Here is a tiny trained network, its code and every weight. The questions are about switching its units off for an input and a target symbol, where a switched-off unit gives its printed mean instead of its output.

import numpy as np


def w(rows, s, z=0):
    codes = np.array(rows[::2]) - 128.0
    scale = np.full(codes.shape[1], s)
    scale[-1] = z or s
    return codes * scale


def f(y):
    return np.maximum(y, 0)


def softmax(a):
    e = np.exp(a - a.max(-1, keepdims=True))
    return e / e.sum(-1, keepdims=True)


def log_softmax(a):
    a = a - a.max(-1, keepdims=True)
    return a - np.log(np.exp(a).sum(-1, keepdims=True))


def net(x, mask):
    ids = ['αβεηλμξστ'.index(c) for c in x.split()]
    T = len(ids)
    res = E[ids] + P[:T]
    u = 0
    for l in range(3):
        r = res
        for j in range(2):
            rows = slice(2 * j, 2 * j + 2)
            q, k, v = (r @ M[l][rows].T for M in (Q, K, V))
            z = softmax(np.where(np.tri(T) > 0, q @ k.T / 2**0.5, -1e9)) @ v
            o = O[l][rows]
            res = res + np.where(mask[u + j], z, o[:, -1]) @ o[:, :-1]
        u += 2
        y = f(res @ A[l][:, :-1].T + A[l][:, -1])
        res = res + np.where(mask[u : u + 4], y, B[l][:, -1]) @ B[l][:, :-1]
        u += 4
    return log_softmax(res[-1] @ U[:, :-1].T + U[:, -1])


Q, K, V, O, A, B = {}, {}, {}, {}, {}, {}
E = w([
[75,152,249],'α',
[144,132,155],'β',
[54,208,108],'ε',
[216,94,85],'η',
[140,76,34],'λ',
[192,189,94],'μ',
[156,45,160],'ξ',
[122,94,152],'σ',
[173,61,48],'τ',
],0.016)
P = w([
[161,90,125],'0',
[61,165,1],'1',
[76,127,102],'2',
[58,114,103],'3',
[61,116,111],'4',
[66,109,108],'5',
[75,88,117],'6',
[64,98,116],'7',
[95,74,129],'8',
[90,94,128],'9',
[73,89,119],'10',
],0.013)
Q[0] = w([
[186,123,139],'0.h1',
[100,10,55],'0.h1',
[142,66,133],'0.h2',
[185,17,2],'0.h2',
],0.0086)
K[0] = w([
[80,56,152],'0.h1',
[120,103,106],'0.h1',
[136,32,180],'0.h2',
[5,106,172],'0.h2',
],0.014)
V[0] = w([
[173,75,155],'0.h1',
[143,185,190],'0.h1',
[3,118,87],'0.h2',
[87,99,168],'0.h2',
],0.013)
O[0] = w([
[59,35,18,121],'0.h1',
[254,4,138,1],'0.h1',
[81,175,93,210],'0.h2',
[111,225,109,133],'0.h2',
],0.0076,0.0077)
A[0] = w([
[38,178,120,71],'0.n1',
[87,200,122,2],'0.n2',
[128,229,119,66],'0.n3',
[182,253,200,103],'0.n4',
],0.0064,0.0031)
B[0] = w([
[246,119,154,255],'0.n1',
[156,108,135,194],'0.n2',
[140,28,180,196],'0.n3',
[102,79,1,152],'0.n4',
],0.0087,0.008)
Q[1] = w([
[69,145,248],'1.h1',
[23,79,251],'1.h1',
[50,136,65],'1.h2',
[64,50,177],'1.h2',
],0.011)
K[1] = w([
[92,235,131],'1.h1',
[133,248,142],'1.h1',
[117,244,86],'1.h2',
[92,104,113],'1.h2',
],0.017)
V[1] = w([
[7,109,72],'1.h1',
[84,232,125],'1.h1',
[192,107,131],'1.h2',
[95,104,166],'1.h2',
],0.013)
O[1] = w([
[155,54,121,157],'1.h1',
[250,107,142,2],'1.h1',
[20,169,139,122],'1.h2',
[2,94,117,93],'1.h2',
],0.0099,0.0097)
A[1] = w([
[103,2,159,16],'1.n1',
[121,146,43,2],'1.n2',
[158,190,180,10],'1.n3',
[103,149,113,6],'1.n4',
],0.0093,0.0059)
B[1] = w([
[61,143,38,232],'1.n1',
[144,75,233,254],'1.n2',
[115,254,131,128],'1.n3',
[173,63,178,205],'1.n4',
],0.0096,0.0033)
Q[2] = w([
[121,152,2],'2.h1',
[77,112,107],'2.h1',
[149,105,134],'2.h2',
[93,116,122],'2.h2',
],0.015)
K[2] = w([
[204,246,67],'2.h1',
[37,166,17],'2.h1',
[185,88,123],'2.h2',
[72,180,27],'2.h2',
],0.011)
V[2] = w([
[81,215,70],'2.h1',
[155,156,53],'2.h1',
[87,35,5],'2.h2',
[75,102,164],'2.h2',
],0.012)
O[2] = w([
[151,200,115,192],'2.h1',
[207,164,2,124],'2.h1',
[212,139,211,254],'2.h2',
[121,176,160,177],'2.h2',
],0.0081,0.023)
A[2] = w([
[253,162,141,224],'2.n1',
[126,19,94,19],'2.n2',
[90,92,239,51],'2.n3',
[127,187,185,255],'2.n4',
],0.012,0.0051)
B[2] = w([
[55,109,112,251],'2.n1',
[254,137,130,139],'2.n2',
[185,187,12,186],'2.n3',
[142,73,140,234],'2.n4',
],0.0084,0.029)
U = w([
[131,136,2,67],'α',
[213,216,128,111],'β',
[37,139,139,106],'ε',
[115,142,145,204],'η',
[113,101,149,254],'λ',
[98,60,170,184],'μ',
[166,131,250,57],'ξ',
[196,109,81,98],'σ',
[129,194,39,95],'τ',
],0.0086,0.0075)

Each question gives the input, a string of symbols that net reads in full, and the target symbol t.
The units are the heads (2 rows each of Q, K, V and O) and the neurons (one row each of A and B). Each row of codes is followed by its name. A weight is (code - 128) times the scale printed after its matrix; where a second scale follows, it is the last column's (O, A, B and U).
mask holds one flag per unit, layer by layer, with each layer's heads first. A switched-off unit (its flag False) gives its mean, the last column of its rows in O or B, instead of its output. The means were averaged over made-up inputs and are rounded, as every weight is.
A unit's drop is (log p(t) with every unit on - log p(t) with that unit switched off) / (log p(t) with every unit on - log p(t) with every unit switched off).
The circuit of an input: a set's keep is (log p(t) with only the set's units on - log p(t) with every unit switched off) / (log p(t) with every unit on - log p(t) with every unit switched off). Starting from the 12 units with the biggest drops (on a tie, the unit counted first), units are removed one at a time, each time the one whose removal leaves the highest keep (on an exact tie, the one counted first), for as long as the keep stays at least 0.8.
units of the circuit, in order: the units of the circuit, biggest drop first
most important unit: the unit with the biggest drop
k most important neurons: the k neurons with the biggest drops, biggest first
k most important neurons of layer l: the k neurons of layer l with the biggest drops, biggest first
which heads matter: for each layer, one digit per head in row order, 1 if its drop is at least 0.15 and else 0, layers parted by /
input η η λ μ ξ μ β μ η λ, target β: most important neuron -> (2.n3)
input η μ σ ξ σ ε η ε η, target β: 2 most important neurons -> (2.n3 0.n1)
input α τ σ λ σ λ ξ τ μ, target τ: units of the circuit, in order -> (0.h1 2.h1 1.h1)
input τ μ μ μ η α η, target μ: 2 most important neurons -> (2.n1 2.n3)
input η η λ, target β: 3 most important neurons -> (2.n3 1.n2 0.n1)
input λ σ τ, target σ: 3 most important neurons -> (2.n2 0.n3 0.n2)
input ε η η η α μ μ λ μ, target α: units of the circuit, in order -> (2.h2 1.h1)
input λ λ α μ τ η τ η η α, target σ: 2 most important neurons -> (2.n3 0.n4)
input ε σ α η η ε η λ, target α: which heads matter -> 01 / 10 / 11
input λ α β α τ η σ μ, target σ: 2 most important neurons of layer 0 -> (0.n4 0.n3)
input ξ α ε τ β λ η, target ξ: units of the circuit, in order -> (0.h1 2.h2 1.h1 1.n1)
input ε β λ μ η β β η μ μ τ, target α: units of the circuit, in order -> (2.h2 0.h1)
input ε ε α λ β λ β σ σ η μ, target α: 2 most important neurons of layer 0 -> (0.n1 0.n4)
input τ σ μ, target μ: most important unit -> 2.n1
input λ ε η ξ σ α ξ η η η μ, target σ: units of the circuit, in order -> (1.h1 0.h1 0.h2 1.h2)
input α η σ σ σ σ β ξ τ, target τ: units of the circuit, in order -> (0.h1 2.h1 1.h1)
input ξ τ η σ τ, target ξ: which heads matter -> 10 / 10 / 11
input ε τ ξ τ λ, target α: 4 most important neurons -> (1.n2 0.n1 1.n4 2.n4)
input τ η τ ε η, target μ: which heads matter -> 11 / 10 / 01
input μ η σ β α, target ε: 4 most important neurons -> (1.n1 1.n2 0.n3 2.n3)
input λ α μ λ η, target σ: 3 most important neurons -> (2.n2 0.n4 0.n3)
